Below are the code and all the weights of a small trained network. Each question names an input and a class and asks about switching units off, where a switched-off unit gives its printed mean instead of its output.

import numpy as np


def w(rows, s, z=0):
    codes = np.array(rows[::2]) - 128.0
    scale = np.full(codes.shape[1], s)
    scale[-1] = z or s
    return codes * scale


def norm(h):
    return h / np.sqrt((h * h).mean(-1, keepdims=True) + 1e-5)


def f(y):
    return np.maximum(y, 0)


def log_softmax(a):
    a = a - a.max(-1, keepdims=True)
    return a - np.log(np.exp(a).sum(-1, keepdims=True))


def net(x, mask):
    res = np.array(x, float).reshape(1, 8) / 4 @ E
    u = 0
    for l in range(3):
        y = f(norm(res) @ A[l][:, :-1].T + A[l][:, -1])
        res = res + np.where(mask[u : u + 4], y, B[l][:, -1]) @ B[l][:, :-1]
        u += 4
    return log_softmax(norm(res)[-1] @ U[:, :-1].T + U[:, -1])


A, B = {}, {}
E = w([
[187,231,107,68,56,111,170,91,201,168,111],'x0',
[131,132,126,117,121,129,102,150,102,158,133],'x1',
[74,104,248,82,194,101,124,120,57,115,40],'x2',
[134,129,141,122,144,137,146,132,132,133,152],'x3',
[126,114,128,114,138,133,126,118,134,140,144],'x4',
[139,126,124,132,139,146,112,123,142,140,112],'x5',
[110,26,110,198,124,86,180,168,151,217,103],'x6',
[136,131,135,129,136,137,133,136,128,129,132],'x7',
],0.012)
A[0] = w([
[136,96,66,210,110,134,159,150,134,150,111,94],'L0N1',
[143,134,178,69,94,95,169,128,153,175,67,2],'L0N2',
[112,107,120,144,69,94,243,115,154,254,61,13],'L0N3',
[98,111,100,152,149,185,71,123,70,34,187,118],'L0N4',
],0.009,0.0093)
B[0] = w([
[77,136,165,155,95,121,137,131,154,154,158,220],'L0N1',
[8,145,236,159,139,175,66,116,90,103,198,167],'L0N2',
[142,168,98,117,197,79,122,179,162,138,125,225],'L0N3',
[176,163,95,158,159,52,113,135,187,172,141,254],'L0N4',
],0.015,0.0069)
A[1] = w([
[110,147,226,61,116,177,138,39,48,95,53,112],'L1N1',
[96,181,136,103,120,119,156,129,142,150,115,128],'L1N2',
[143,191,193,67,219,57,102,87,103,129,44,2],'L1N3',
[112,98,182,71,183,99,181,175,114,140,6,65],'L1N4',
],0.011,0.0059)
B[1] = w([
[238,164,84,107,124,66,56,136,177,186,130,221],'L1N1',
[167,173,81,37,117,93,113,198,150,100,99,186],'L1N2',
[37,76,128,139,158,183,104,252,200,69,194,255],'L1N3',
[131,73,149,166,118,123,162,97,59,74,100,212],'L1N4',
],0.013,0.0093)
A[2] = w([
[74,109,139,143,90,125,152,134,163,177,138,29],'L2N1',
[7,104,174,166,129,125,129,171,117,127,170,4],'L2N2',
[120,159,112,48,72,199,107,141,132,68,132,153],'L2N3',
[127,36,149,153,172,80,127,138,75,88,43,52],'L2N4',
],0.012,0.0017)
B[2] = w([
[121,112,188,101,153,139,80,182,86,95,111,175],'L2N1',
[70,78,162,107,178,200,162,115,132,61,135,244],'L2N2',
[136,191,150,116,103,169,211,4,54,145,99,182],'L2N3',
[150,143,100,75,38,136,156,59,95,175,73,208],'L2N4',
],0.014,0.011)
U = w([
[177,184,90,119,160,66,92,160,194,160,153,109],'0',
[71,41,168,148,184,136,103,180,150,95,136,32],'1',
[148,130,131,90,68,182,193,7,48,131,85,249],'2',
],0.019,0.002)

Each question gives the input, the list of numbers given to net, and the class t.
The units are the neurons (one row each of A and B). Each row of codes is followed by its name. A weight is (code - 128) times the scale printed after its matrix; where a second scale follows, it is the last column's (A, B and U).
mask holds one flag per neuron, layer by layer. A switched-off neuron (its flag False) gives its mean, the last column of its row in B, instead of its output. The means were averaged over made-up inputs and are rounded, as every weight is.
A unit's drop is (log p(t) with every unit on - log p(t) with that unit switched off) / (log p(t) with every unit on - log p(t) with every unit switched off).
The circuit of an input: a set's keep is (log p(t) with only the set's units on - log p(t) with every unit switched off) / (log p(t) with every unit on - log p(t) with every unit switched off). Starting from all 12 units, units are removed one at a time, each time the one whose removal leaves the highest keep (on an exact tie, the one counted first), for as long as the keep stays at least 0.8.
circuit, biggest first: the units of the circuit, biggest drop first
k most important neurons: the k neurons with the biggest drops, biggest first
top k neurons in layer l: the k neurons of layer l with the biggest drops, biggest first
drop when u is switched off: that unit's drop, to one decimal
input [3,1,3,-7,-1,-7,-8,-8], class 0: circuit, biggest first => L1N1
input [-7,-2,1,8,1,4,7,-3], class 2: circuit, biggest first => L2N4, L1N3
input [2,-5,-1,0,0,1,5,7], class 0: 3 most important neurons => L0N3, L1N3, L2N2
input [4,7,-6,-5,-7,-4,0,-2], class 2: 3 most important neurons => L0N4, L2N3, L1N1
input [6,1,2,1,8,-7,8,7], class 1: 3 most important neurons => L0N2, L1N1, L0N4
input [8,5,0,-8,-1,-8,-1,7], class 2: 2 most important neurons => L2N3, L0N4
input [-7,3,1,-8,0,4,8,1], class 2: 2 most important neurons => L2N4, L1N3
input [2,3,-7,2,4,4,-2,-1], class 2: circuit, biggest first => L0N4, L2N3
input [-7,-8,1,-8,-8,-6,1,-6], class 2: 3 most important neurons => L2N4, L1N3, L1N1
input [-6,-1,-6,4,-7,-5,0,0], class 0: top 2 neurons in layer 1 => L1N3, L1N4
input [-8,5,2,2,8,-4,7,-1], class 2: 2 most important neurons => L2N4, L1N3
input [8,-2,7,0,8,-2,3,2], class 1: 2 most important neurons => L0N3, L1N3
input [-8,2,-7,7,-8,1,-1,7], class 0: 2 most important neurons => L0N4, L1N3
input [-5,2,7,4,-2,0,6,-8], class 2: circuit, biggest first => L2N4
input [2,-2,2,2,-7,3,0,4], class 0: 2 most important neurons => L1N1, L0N4
input [-7,-1,-2,2,-3,5,0,-1], class 0: 2 most important neurons => L0N4, L1N3
input [8,-2,8,-4,8,2,-1,8], class 0: drop when L1N1 is switched off => 6.0
input [-4,-2,0,5,-4,2,-2,-2], class 0: drop when L0N4 is switched off => 1.4
input [1,2,-7,-8,5,-7,-4,6], class 2: drop when L1N1 is switched off => 0.6
input [-3,0,0,7,-7,5,-1,-1], class 0: circuit, biggest first => L0N4
